Here is a tiny trained network, its code and every weight. The questions are about switching its units off for an input and a class, where a switched-off unit gives its printed mean instead of its output.

import numpy as np


def w(rows, s, z=0):
    codes = np.array(rows[::2]) - 128.0
    scale = np.full(codes.shape[1], s)
    scale[-1] = z or s
    return codes * scale


def norm(h):
    return h / np.sqrt((h * h).mean(-1, keepdims=True) + 1e-5)


def f(y):
    return np.maximum(y, 0)


def log_softmax(a):
    a = a - a.max(-1, keepdims=True)
    return a - np.log(np.exp(a).sum(-1, keepdims=True))


def net(x, mask):
    res = np.array(x, float).reshape(1, 2) / 4 @ E
    u = 0
    for l in range(4):
        y = f(norm(res) @ A[l][:, :-1].T + A[l][:, -1])
        res = res + np.where(mask[u : u + 6], y, B[l][:, -1]) @ B[l][:, :-1]
        u += 6
    return log_softmax(norm(res)[-1] @ U[:, :-1].T + U[:, -1])


A, B = {}, {}
E = w([
[200,59,135,35,129,199,139],'x0',
[172,137,125,161,121,166,3],'x1',
],0.015)
A[0] = w([
[143,129,134,124,124,140,2,129],'0.n1',
[165,92,130,45,128,164,180,112],'0.n2',
[135,108,141,120,149,144,89,111],'0.n3',
[156,111,119,93,122,151,70,152],'0.n4',
[144,140,118,127,131,150,135,35],'0.n5',
[189,105,129,79,124,180,39,3],'0.n6',
],0.042,0.0053)
B[0] = w([
[117,83,87,123,137,92,109,254],'0.n1',
[122,62,70,67,129,121,238,250],'0.n2',
[140,165,177,165,77,157,127,171],'0.n3',
[177,168,206,150,114,154,97,208],'0.n4',
[149,107,132,106,156,133,129,136],'0.n5',
[135,190,192,113,112,230,2,255],'0.n6',
],0.047,0.034)
A[1] = w([
[196,131,142,178,160,166,94,1],'1.n1',
[168,154,188,139,140,192,5,95],'1.n2',
[158,154,168,142,112,184,23,92],'1.n3',
[143,114,131,126,196,134,121,85],'1.n4',
[152,134,171,130,196,142,115,135],'1.n5',
[158,144,185,132,127,180,3,110],'1.n6',
],0.054,0.0053)
B[1] = w([
[121,131,194,111,135,123,139,167],'1.n1',
[106,177,92,103,2,188,116,255],'1.n2',
[189,127,104,88,22,178,80,236],'1.n3',
[128,173,140,198,107,118,171,130],'1.n4',
[125,126,98,117,83,89,121,149],'1.n5',
[120,125,109,98,51,202,85,250],'1.n6',
],0.045,0.059)
A[2] = w([
[133,183,191,140,85,68,187,66],'2.n1',
[69,143,191,89,175,150,150,78],'2.n2',
[139,144,169,134,66,195,47,179],'2.n3',
[200,181,252,106,138,144,75,226],'2.n4',
[187,47,180,5,145,137,244,255],'2.n5',
[71,191,208,129,139,92,204,5],'2.n6',
],0.034,0.002)
B[2] = w([
[155,165,174,164,159,119,122,161],'2.n1',
[159,130,125,170,154,89,153,142],'2.n2',
[159,169,99,57,26,191,118,239],'2.n3',
[152,146,98,110,54,197,157,164],'2.n4',
[143,120,47,6,205,108,240,252],'2.n5',
[116,193,223,144,187,164,109,175],'2.n6',
],0.025,0.035)
A[3] = w([
[20,35,42,216,220,39,78,24],'3.n1',
[157,90,44,68,161,84,87,123],'3.n2',
[46,42,184,143,101,141,186,67],'3.n3',
[55,53,141,195,143,201,159,1],'3.n4',
[134,2,143,127,180,203,42,30],'3.n5',
[137,18,184,177,128,140,147,73],'3.n6',
],0.028,0.0032)
B[3] = w([
[164,55,88,230,93,8,69,229],'3.n1',
[115,184,126,99,164,106,93,251],'3.n2',
[172,145,180,128,165,91,139,150],'3.n3',
[190,136,98,136,126,86,128,128],'3.n4',
[182,167,189,225,91,111,251,148],'3.n5',
[125,139,138,98,165,156,82,134],'3.n6',
],0.025,0.015)
U = w([
[160,134,93,96,5,202,69,146],'0',
[140,192,210,176,216,127,138,145],'1',
[38,42,100,174,161,188,137,5],'2',
[159,84,85,229,102,29,50,111],'3',
[134,105,75,34,200,131,250,152],'4',
],0.015)

Each question gives the input, the list of numbers given to net, and the class t.
The units are the neurons (one row each of A and B). Each row of codes is followed by its name. A weight is (code - 128) times the scale printed after its matrix; where a second scale follows, it is the last column's (A, B and U).
mask holds one flag per neuron, layer by layer. A switched-off neuron (its flag False) gives its mean, the last column of its row in B, instead of its output. The means were averaged over made-up inputs and are rounded, as every weight is.
A unit's drop is (log p(t) with every unit on - log p(t) with that unit switched off) / (log p(t) with every unit on - log p(t) with every unit switched off).
k most important neurons: the k neurons with the biggest drops, biggest first
top k neurons in layer l: the k neurons of layer l with the biggest drops, biggest first
drop when u is switched off: that unit's drop, to one decimal
input [4,-1], class 4: 2 most important neurons : 0.n2, 1.n2
input [-5,4], class 3: 2 most important neurons : 0.n6, 0.n4
input [-4,4], class 3: 3 most important neurons : 0.n6, 0.n4, 0.n1
input [-5,1], class 3: top 2 neurons in layer 2 : 2.n3, 2.n5
input [-3,1], class 3: most important neuron : 0.n2
input [-6,5], class 3: top 3 neurons in layer 0 : 0.n6, 0.n4, 0.n2
input [-3,-8], class 4: 2 most important neurons : 0.n6, 0.n4
input [-8,2], class 3: top 4 neurons in layer 1 : 1.n6, 1.n2, 1.n3, 1.n1
input [-8,0], class 1: drop when 0.n1 is switched off : 0.8
input [-8,-7], class 1: drop when 0.n2 is switched off : 0.8
input [3,-4], class 4: drop when 0.n6 is switched off : 0.0
input [-8,1], class 3: top 2 neurons in layer 2 : 2.n3, 2.n5
